Here is a tiny trained network, its code and every weight. The questions are about switching its units off for an input and a class, where a switched-off unit gives its printed mean instead of its output.

import numpy as np


def w(rows, s, z=0):
    codes = np.array(rows[::2]) - 128.0
    scale = np.full(codes.shape[1], s)
    scale[-1] = z or s
    return codes * scale


def norm(h):
    return h / np.sqrt((h * h).mean(-1, keepdims=True) + 1e-5)


def f(y):
    return np.maximum(y, 0)


def log_softmax(a):
    a = a - a.max(-1, keepdims=True)
    return a - np.log(np.exp(a).sum(-1, keepdims=True))


def net(x, mask):
    res = np.array(x, float).reshape(1, 7) / 4 @ E
    u = 0
    for l in range(3):
        y = f(norm(res) @ A[l][:, :-1].T + A[l][:, -1])
        res = res + np.where(mask[u : u + 10], y, B[l][:, -1]) @ B[l][:, :-1]
        u += 10
    return log_softmax(norm(res)[-1] @ U[:, :-1].T + U[:, -1])


A, B = {}, {}
E = w([
[19,39,187,100,149,216,181],'x0',
[62,110,95,147,55,220,216],'x1',
[112,139,37,199,98,130,31],'x2',
[165,12,135,255,85,131,163],'x3',
[182,159,57,229,186,234,173],'x4',
[115,120,93,130,236,115,19],'x5',
[163,49,43,119,214,90,171],'x6',
],0.0058)
A[0] = w([
[116,119,160,57,115,93,118,86],'0.n1',
[106,170,125,135,89,111,126,226],'0.n2',
[169,121,104,192,93,73,59,4],'0.n3',
[148,98,123,123,122,155,120,146],'0.n4',
[85,154,102,62,143,122,4,75],'0.n5',
[96,75,152,142,132,137,136,112],'0.n6',
[169,111,118,125,249,119,141,14],'0.n7',
[188,192,93,109,135,137,130,65],'0.n8',
[153,158,104,100,145,76,102,153],'0.n9',
[108,91,157,157,80,179,147,55],'0.n10',
],0.015,0.0025)
B[0] = w([
[166,119,162,115,140,44,136,202],'0.n1',
[145,132,86,135,197,108,151,185],'0.n2',
[163,110,82,54,71,151,56,239],'0.n3',
[108,170,171,91,144,163,116,155],'0.n4',
[85,154,239,242,203,85,38,254],'0.n5',
[144,201,91,130,120,127,185,185],'0.n6',
[162,42,84,119,249,176,141,233],'0.n7',
[144,234,79,158,120,135,174,208],'0.n8',
[35,125,144,142,70,184,99,224],'0.n9',
[38,100,103,129,104,155,172,200],'0.n10',
],0.015,0.008)
A[1] = w([
[117,25,145,116,52,177,205,37],'1.n1',
[202,53,128,96,217,226,150,69],'1.n2',
[104,38,159,131,254,136,180,118],'1.n3',
[124,92,222,93,78,82,202,61],'1.n4',
[198,137,141,125,145,82,101,143],'1.n5',
[105,99,172,112,33,99,99,166],'1.n6',
[159,94,207,25,97,34,159,19],'1.n7',
[161,111,88,103,66,117,49,44],'1.n8',
[200,89,102,110,10,172,15,5],'1.n9',
[111,167,96,191,168,213,74,107],'1.n10',
],0.0097,0.0023)
B[1] = w([
[60,158,219,137,145,179,41,196],'1.n1',
[167,36,111,115,200,178,146,236],'1.n2',
[150,69,43,128,153,168,165,253],'1.n3',
[142,51,84,95,41,34,202,177],'1.n4',
[39,147,91,83,120,145,93,168],'1.n5',
[159,111,120,93,206,147,174,172],'1.n6',
[199,75,148,155,58,2,218,174],'1.n7',
[184,133,123,115,94,188,50,178],'1.n8',
[179,100,19,100,23,131,41,203],'1.n9',
[157,105,173,17,70,47,169,254],'1.n10',
],0.012,0.0073)
A[2] = w([
[130,90,65,114,82,169,168,83],'2.n1',
[45,104,193,158,55,205,139,17],'2.n2',
[185,130,119,110,79,139,7,96],'2.n3',
[96,177,112,103,106,151,168,113],'2.n4',
[79,134,191,211,154,107,61,35],'2.n5',
[160,244,109,160,107,150,195,1],'2.n6',
[50,117,194,184,155,126,101,122],'2.n7',
[42,127,162,159,96,166,120,165],'2.n8',
[103,154,219,165,91,113,72,119],'2.n9',
[118,164,124,117,81,135,78,130],'2.n10',
],0.014,0.0023)
B[2] = w([
[88,174,169,150,139,116,67,230],'2.n1',
[19,174,95,107,90,184,158,202],'2.n2',
[108,105,122,185,8,129,79,254],'2.n3',
[135,187,125,179,121,174,155,174],'2.n4',
[193,191,232,123,133,75,110,224],'2.n5',
[253,209,116,109,122,147,173,165],'2.n6',
[109,157,200,143,123,118,91,223],'2.n7',
[32,127,121,130,130,98,148,203],'2.n8',
[142,68,135,129,249,153,100,212],'2.n9',
[151,83,88,110,147,163,146,190],'2.n10',
],0.016,0.0089)
U = w([
[197,220,103,127,122,159,177,6],'0',
[111,141,224,147,166,79,60,188],'1',
[1,161,136,128,115,175,175,115],'2',
[158,94,79,130,46,159,41,155],'3',
[134,81,136,103,89,45,200,118],'4',
[136,48,83,112,211,199,149,188],'5',
],0.015,0.0024)

Each question gives the input, the list of numbers given to net, and the class t.
The units are the neurons (one row each of A and B). Each row of codes is followed by its name. A weight is (code - 128) times the scale printed after its matrix; where a second scale follows, it is the last column's (A, B and U).
mask holds one flag per neuron, layer by layer. A switched-off neuron (its flag False) gives its mean, the last column of its row in B, instead of its output. The means were averaged over made-up inputs and are rounded, as every weight is.
A unit's drop is (log p(t) with every unit on - log p(t) with that unit switched off) / (log p(t) with every unit on - log p(t) with every unit switched off).
The circuit of an input: a set's keep is (log p(t) with only the set's units on - log p(t) with every unit switched off) / (log p(t) with every unit on - log p(t) with every unit switched off). Starting from the 12 units with the biggest drops (on a tie, the unit counted first), units are removed one at a time, each time the one whose removal leaves the highest keep (on an exact tie, the one counted first), for as long as the keep stays at least 0.8.
circuit, biggest first: the units of the circuit, biggest drop first
top k neurons: the k neurons with the biggest drops, biggest first
k most important neurons of layer l: the k neurons of layer l with the biggest drops, biggest first
drop when u is switched off: that unit's drop, to one decimal
input [-8,4,-8,-6,-8,-2,-4], class 4: top 2 neurons : (0.n1 1.n7)
input [0,-5,6,-6,6,-7,-2], class 0: circuit, biggest first : (0.n8)
input [8,3,-2,3,-8,2,-4], class 4: circuit, biggest first : (0.n1 1.n4)
input [8,5,0,-7,-6,-8,-6], class 4: 2 most important neurons of layer 0 : (0.n1 0.n9)
input [3,1,-8,8,-5,1,4], class 4: circuit, biggest first : (1.n4 0.n6)
input [-5,8,4,-3,6,7,-1], class 0: circuit, biggest first : (0.n8 2.n6)
input [8,8,-7,-3,-7,2,6], class 4: top 2 neurons : (0.n1 1.n7)
input [4,3,3,3,-7,1,2], class 2: top 4 neurons : (0.n10 1.n10 0.n6 1.n1)
input [-2,-6,-4,-8,8,0,-2], class 0: 2 most important neurons of layer 0 : (0.n8 0.n9)
input [5,2,-1,-8,-2,-3,6], class 4: 2 most important neurons of layer 0 : (0.n1 0.n7)
input [3,-4,2,-7,6,-4,-1], class 0: drop when 0.n8 is switched off : 0.8
input [0,7,-4,4,-4,8,-7], class 2: drop when 0.n10 is switched off : 1.6
input [7,-2,0,6,4,-1,-3], class 2: drop when 2.n2 is switched off : 0.0
input [2,6,-6,2,-7,5,-8], class 4: most important neuron of layer 0 : (0.n1)
input [7,8,6,0,6,2,6], class 2: 2 most important neurons of layer 0 : (0.n7 0.n10)
